Here is a tiny trained network, its code and every weight. The questions are about switching its units off for an input and a target symbol, where a switched-off unit gives its printed mean instead of its output.

import numpy as np


def w(rows, s, z=0):
    codes = np.array(rows[::2]) - 128.0
    scale = np.full(codes.shape[1], s)
    scale[-1] = z or s
    return codes * scale


def f(y):
    return y / 2 * (1 + np.tanh(0.7978845608 * (y + 0.044715 * y**3)))


def softmax(a):
    e = np.exp(a - a.max(-1, keepdims=True))
    return e / e.sum(-1, keepdims=True)


def log_softmax(a):
    a = a - a.max(-1, keepdims=True)
    return a - np.log(np.exp(a).sum(-1, keepdims=True))


def net(x, mask):
    ids = ['ΨΩαβδεημξστ'.index(c) for c in x.split()]
    T = len(ids)
    res = E[ids] + P[:T]
    u = 0
    for l in range(2):
        r = res
        for j in range(2):
            rows = slice(2 * j, 2 * j + 2)
            q, k, v = (r @ M[l][rows].T for M in (Q, K, V))
            z = softmax(np.where(np.tri(T) > 0, q @ k.T / 2**0.5, -1e9)) @ v
            o = O[l][rows]
            res = res + np.where(mask[u + j], z, o[:, -1]) @ o[:, :-1]
        u += 2
        y = f(res @ A[l][:, :-1].T + A[l][:, -1])
        res = res + np.where(mask[u : u + 4], y, B[l][:, -1]) @ B[l][:, :-1]
        u += 4
    return log_softmax(res[-1] @ U[:, :-1].T + U[:, -1])


Q, K, V, O, A, B = {}, {}, {}, {}, {}, {}
E = w([
[103,109,104],'Ψ',
[66,120,136],'Ω',
[87,84,145],'α',
[158,96,89],'β',
[97,114,109],'δ',
[117,132,114],'ε',
[128,88,122],'η',
[114,113,129],'μ',
[143,76,144],'ξ',
[60,66,41],'σ',
[164,252,154],'τ',
],0.02)
P = w([
[74,2,159],'0',
[99,172,75],'1',
[119,156,69],'2',
[124,147,59],'3',
[142,136,62],'4',
[135,121,44],'5',
[153,118,51],'6',
[141,96,49],'7',
[155,93,46],'8',
[152,103,18],'9',
[168,92,38],'10',
[179,93,23],'11',
[170,81,41],'12',
[121,83,78],'13',
],0.0088)
Q[0] = w([
[186,254,227],'0.h0',
[102,166,141],'0.h0',
[120,138,184],'0.h1',
[176,22,64],'0.h1',
],0.012)
K[0] = w([
[137,252,104],'0.h0',
[104,188,153],'0.h0',
[131,156,137],'0.h1',
[185,119,83],'0.h1',
],0.014)
V[0] = w([
[36,84,242],'0.h0',
[226,55,77],'0.h0',
[24,162,166],'0.h1',
[254,227,94],'0.h1',
],0.0077)
O[0] = w([
[192,134,162,255],'0.h0',
[91,251,128,249],'0.h0',
[158,42,83,13],'0.h1',
[130,103,73,71],'0.h1',
],0.014,0.0048)
A[0] = w([
[58,71,254,6],'0.n0',
[148,69,30,89],'0.n1',
[170,168,197,254],'0.n2',
[213,163,84,163],'0.n3',
],0.0085,0.0052)
B[0] = w([
[169,170,63,134],'0.n0',
[138,254,43,118],'0.n1',
[64,97,179,253],'0.n2',
[135,139,231,197],'0.n3',
],0.0075,0.0072)
Q[1] = w([
[49,201,215],'1.h0',
[120,136,251],'1.h0',
[254,126,62],'1.h1',
[248,195,39],'1.h1',
],0.0077)
K[1] = w([
[165,123,191],'1.h0',
[216,117,83],'1.h0',
[112,112,173],'1.h1',
[8,49,184],'1.h1',
],0.012)
V[1] = w([
[252,126,84],'1.h0',
[89,222,109],'1.h0',
[83,144,87],'1.h1',
[55,85,92],'1.h1',
],0.014)
O[1] = w([
[97,199,84,1],'1.h0',
[53,155,226,198],'1.h0',
[130,139,67,110],'1.h1',
[6,13,158,62],'1.h1',
],0.012,0.0087)
A[1] = w([
[78,210,120,158],'1.n0',
[158,97,5,92],'1.n1',
[255,233,108,253],'1.n2',
[174,34,147,130],'1.n3',
],0.0089,0.0049)
B[1] = w([
[153,24,179,166],'1.n0',
[81,81,113,135],'1.n1',
[30,150,145,254],'1.n2',
[220,215,1,139],'1.n3',
],0.0092,0.019)
U = w([
[144,166,117,131],'Ψ',
[63,167,61,73],'Ω',
[126,255,102,2],'α',
[132,72,179,65],'β',
[130,165,107,193],'δ',
[123,129,106,150],'ε',
[171,196,156,28],'η',
[120,173,114,110],'μ',
[85,182,152,220],'ξ',
[140,165,138,64],'σ',
[70,101,93,193],'τ',
],0.0097,0.0065)

Each question gives the input, a string of symbols that net reads in full, and the target symbol t.
The units are the heads (2 rows each of Q, K, V and O) and the neurons (one row each of A and B). Each row of codes is followed by its name. A weight is (code - 128) times the scale printed after its matrix; where a second scale follows, it is the last column's (O, A, B and U).
mask holds one flag per unit, layer by layer, with each layer's heads first. A switched-off unit (its flag False) gives its mean, the last column of its rows in O or B, instead of its output. The means were averaged over made-up inputs and are rounded, as every weight is.
A unit's drop is (log p(t) with every unit on - log p(t) with that unit switched off) / (log p(t) with every unit on - log p(t) with every unit switched off).
most important unit: the unit with the biggest drop
k most important neurons: the k neurons with the biggest drops, biggest first
top k neurons in layer l: the k neurons of layer l with the biggest drops, biggest first
which heads matter: for each layer, one digit per head in row order, 1 if its drop is at least 0.15 and else 0, layers parted by /
drop of u: that unit's drop, to one decimal
input Ω Ω Ψ α β δ ξ, target Ω: which heads matter -> 11 / 10
input τ σ δ, target τ: most important unit -> 1.h1
input α β β α β δ δ μ ξ β, target α: 2 most important neurons -> (0.n0, 1.n0)
input β ξ ε δ δ σ, target β: 3 most important neurons -> (1.n2, 1.n3, 1.n0)
input τ μ β ξ Ω β ξ ξ α Ω σ β α, target τ: which heads matter -> 10 / 01
input α α μ, target α: 3 most important neurons -> (1.n3, 1.n2, 1.n0)
input Ω Ω ξ ξ η β, target Ω: 3 most important neurons -> (1.n2, 0.n0, 1.n1)
input α β μ, target α: 2 most important neurons -> (1.n0, 0.n3)
input β β β β α μ ξ Ω, target β: top 2 neurons in layer 1 -> (1.n0, 1.n2)
input τ ξ σ τ, target τ: which heads matter -> 10 / 01
input α τ ε, target α: 2 most important neurons -> (1.n3, 1.n0)
input α Ψ α ε, target α: which heads matter -> 11 / 11
input Ω ε σ, target Ω: which heads matter -> 11 / 10
input β τ μ α β α α Ω, target β: most important unit -> 0.h0
input Ω β Ψ Ω δ, target Ω: 3 most important neurons -> (1.n2, 1.n1, 0.n0)
input α ε α δ δ τ δ β β η, target α: which heads matter -> 10 / 11
input α β β β β α, target α: which heads matter -> 10 / 11
input β β Ω β ξ Ψ, target β: 2 most important neurons -> (1.n0, 1.n2)
input β ξ β ξ ξ ξ τ ε, target β: drop of 0.h0 -> 0.7
input β ε α, target β: drop of 1.h0 -> 0.4
input β ξ β μ δ δ Ψ τ, target β: most important unit -> 1.h0
input Ω ε Ψ Ω ξ σ ε β α, target Ω: drop of 1.n2 -> 0.1
input α Ω β δ Ω ε ξ, target α: drop of 1.n0 -> 0.2
input τ μ τ β Ω ξ, target τ: top 2 neurons in layer 1 -> (1.n0, 1.n3)
input β α Ω β β Ψ β β τ, target β: top 2 neurons in layer 1 -> (1.n2, 1.n3)
